[100 = 0]

103 76 102 92 95 104 106 98 108 102 111 102 104 95 100 105 90 97 101 106
 97 101 107 101 98 101 101 94 110 99 97 103 => (17)
111 38 90 113 90 107 162 103 128 87 133 112 94 66 103 106 104 103 92 104
 92 93 94 96 102 125 47 123 117 80 106 97 => (20)
107 45 106 108 115 94 132 103 108 109 92 107 94 83 98 116 87 95 107 96
 99 93 100 98 104 99 79 98 112 84 127 103 => (17)
110 75 100 109 79 113 139 105 110 117 94 99 104 89 103 111 91 106 111
 110 92 97 120 99 101 98 104 89 112 101 92 92 => (22)
96 78 99 89 106 101 88 92 101 99 99 103 101 107 99 104 81 90 100 97 102
 99 105 99 104 106 100 91 100 97 102 108 => (22)
103 87 98 94 75 114 115 102 113 102 103 104 105 92 98 97 86 101 103 111
 102 99 111 100 106 99 109 92 104 107 90 99 => (22)
99 121 103 100 88 106 89 105 93 102 85 94 103 108 95 90 105 110 107 93
 102 101 104 105 95 92 121 94 97 107 99 96 => (26)
103 62 96 101 105 100 137 97 113 89 123 107 98 81 104 107 101 100 90 98
 97 99 88 87 98 109 62 120 104 85 111 101 => (20)
103 120 95 95 76 116 101 106 104 105 99 96 104 106 93 89 104 111 99 118
 101 104 114 103 98 94 135 93 109 113 74 92 => (26)
104 74 83 107 85 109 136 104 109 101 119 103 104 87 103 105 99 106 104
 113 100 98 105 101 100 101 94 157 109 97 92 92 => (17)
96 91 98 94 80 118 101 93 110 98 114 105 107 97 96 99 85 98 97 110 96
 100 114 101 106 109 109 93 99 105 86 101 => (17)
90 148 89 79 89 109 39 78 101 90 124 97 110 127 104 87 77 94 90 108 97
 113 109 106 107 106 130 89 85 109 56 106 => (17)
103 78 96 96 92 111 110 102 106 103 99 102 106 96 100 95 92 100 104 107
 100 101 110 100 101 98 109 97 108 104 101 89 => (17)
104 123 94 94 76 113 91 105 100 102 98 98 104 104 97 90 98 109 101 114
 102 104 114 102 102 95 127 91 100 115 82 92 => (26)
111 85 97 102 94 104 112 103 105 100 102 103 99 95 98 100 99 103 102 107
 100 100 102 101 98 97 108 100 105 100 99 95 => (20)
103 58 110 108 102 99 128 98 104 113 97 100 101 87 100 120 86 88 106 97
 100 98 109 94 106 104 83 100 109 89 106 113 => (17)
105 40 84 86 107 115 100 98 121 94 104 107 99 84 99 93 92 106 104 122
 109 99 103 105 95 100 115 89 112 100 95 89 => (17)
106 77 100 100 90 101 116 104 102 108 94 101 102 94 96 104 92 101 107
 103 102 99 112 101 102 98 103 89 111 95 104 95 => (22)
99 121 106 114 102 88 111 104 90 99 104 96 95 102 106 114 112 102 96 89
 98 100 91 95 101 100 82 112 96 95 107 103 => (20)
95 124 116 105 102 86 92 94 87 100 101 98 98 109 99 111 93 85 99 76 99
 99 98 100 109 107 75 106 79 98 113 117 => (22)
99 86 95 110 104 103 126 104 101 104 115 97 101 91 102 106 108 117 95
 110 97 104 93 100 93 101 91 109 111 97 89 93 => (20)
104 90 102 100 74 115 124 106 100 106 93 98 105 94 97 90 99 109 104 114
 101 97 117 101 101 98 122 90 111 112 89 90 => (22)
104 102 92 94 80 111 105 98 107 100 111 100 106 98 103 96 92 105 95 109
 99 102 109 103 104 103 106 97 103 101 84 97 => (17)
106 46 101 102 104 101 127 101 108 103 94 104 103 86 98 112 90 98 109 98
 98 96 105 98 99 102 91 93 115 93 117 102 => (17)
101 74 92 95 91 108 108 103 106 103 106 100 93 94 98 104 84 95 101 107
 98 100 111 97 105 108 101 85 111 102 97 97 => (17)
100 53 101 113 121 91 133 100 106 99 110 104 92 84 100 117 98 97 99 97
 103 97 93 93 101 104 65 111 103 85 117 105 => (20)
98 123 99 105 88 111 91 100 93 115 104 88 106 115 100 100 93 106 100 109
 94 108 109 98 103 97 128 90 103 110 70 101 => (26)
102 89 102 103 98 101 113 100 103 106 99 93 100 95 102 108 92 102 101 99
 98 94 110 96 105 102 96 98 104 97 100 101 => (22)
107 75 99 96 81 108 126 104 112 97 102 100 102 88 100 107 88 98 103 104
 94 96 107 100 106 103 88 100 104 100 109 100 => (17)
99 71 83 103 97 114 120 114 108 107 104 100 104 94 102 90 112 121 104
 134 100 102 105 105 84 89 131 96 129 109 73 77 => (20)
109 91 93 100 44 122 131 108 113 104 112 101 112 91 101 97 96 110 100
 117 95 100 115 101 103 98 113 95 109 107 75 90 => (17)
105 38 109 133 130 100 162 109 96 137 86 93 97 74 101 138 99 107 115 107
 95 88 103 93 90 93 71 97 142 82 119 100 => (20)
101 94 98 97 92 111 98 98 102 110 100 100 106 103 98 102 89 102 105 111
 98 104 111 99 94 100 118 86 107 105 81 104 => (22)
104 44 92 95 101 111 122 103 112 114 105 101 102 86 100 108 87 104 106
 117 98 99 106 101 98 102 106 89 120 97 96 97 => (17)

95 105 115 111 95 86 97 88 99 100 110 98 102 91 87 93 96 116 96 87 93 96
 93 98 104 97 96 88 115 97 101 105 => lusis
98 84 102 102 101 88 102 101 92 102 80 121 120 99 100 99 101 97 101 106
 102 115 92 101 95 100 103 107 93 111 108 111 => zalaz
97 92 111 93 95 89 105 107 91 103 80 132 134 99 105 98 101 96 106 103 98
 119 95 100 98 102 102 102 98 90 105 107 => zalaz
102 101 81 98 98 115 102 103 110 99 111 87 89 99 95 102 94 100 100 108
 111 101 100 95 100 98 93 103 90 103 104 98 => vukuz
90 99 107 104 107 97 97 98 99 106 97 97 96 94 90 97 103 111 94 91 96 98
 100 99 95 99 103 96 108 99 103 104 => lusis
95 108 113 110 96 90 96 95 97 108 99 96 99 98 94 97 97 117 97 85 86 92
 99 99 102 100 100 99 119 92 97 100 => lusis
96 88 107 106 100 87 98 100 98 99 92 119 120 96 92 92 100 100 98 100 117
 117 92 95 99 99 103 100 94 104 101 115 => Reto
87 97 76 98 102 101 100 104 111 106 92 99 93 102 93 97 99 96 112 104 107
 110 101 99 97 100 89 108 81 103 98 95 => vukuz
102 97 77 101 97 89 100 102 97 98 86 118 116 90 101 89 99 102 102 105
 104 114 92 98 105 100 94 105 89 98 107 105 => zalaz
86 106 106 101 99 95 95 92 103 112 94 99 95 99 90 96 97 110 102 83 93 92
 103 97 94 102 101 91 119 97 105 123 => lusis
78 64 85 86 100 95 93 114 110 116 61 114 109 93 81 96 102 91 98 104 112
 132 98 96 81 103 95 109 83 111 118 120 => tona
88 102 104 107 103 89 94 95 106 103 92 95 93 96 84 93 99 109 98 83 94 97
 100 98 96 100 99 96 112 97 102 106 => lusis
81 86 114 101 103 87 95 110 95 115 80 92 98 95 81 100 102 110 94 91 89
 96 98 99 87 105 97 99 114 101 100 106 => lusis
74 86 103 104 101 81 88 104 97 115 74 105 108 93 81 95 103 105 94 85 95
 114 98 98 92 100 97 101 104 103 108 123 => lusis
87 104 85 95 99 101 101 104 107 103 90 106 108 101 92 92 96 105 103 98
 99 106 99 101 92 100 92 99 108 96 98 99 => zug
111 100 123 108 98 88 102 88 92 90 105 107 112 97 103 101 101 102 100
 103 93 102 91 98 106 104 105 100 101 105 100 103 => zalaz
101 101 80 99 101 103 102 102 111 98 100 88 90 105 95 100 103 91 98 112
 103 101 102 94 105 107 89 110 78 110 103 93 => vukuz
97 91 82 98 105 104 103 103 105 103 101 94 91 100 94 101 95 99 96 114
 110 102 108 97 99 99 91 105 78 99 98 99 => vukuz
80 70 96 96 97 81 96 109 97 113 60 132 133 92 86 88 95 97 99 102 105 136
 91 96 94 105 96 107 88 110 114 124 => Reto
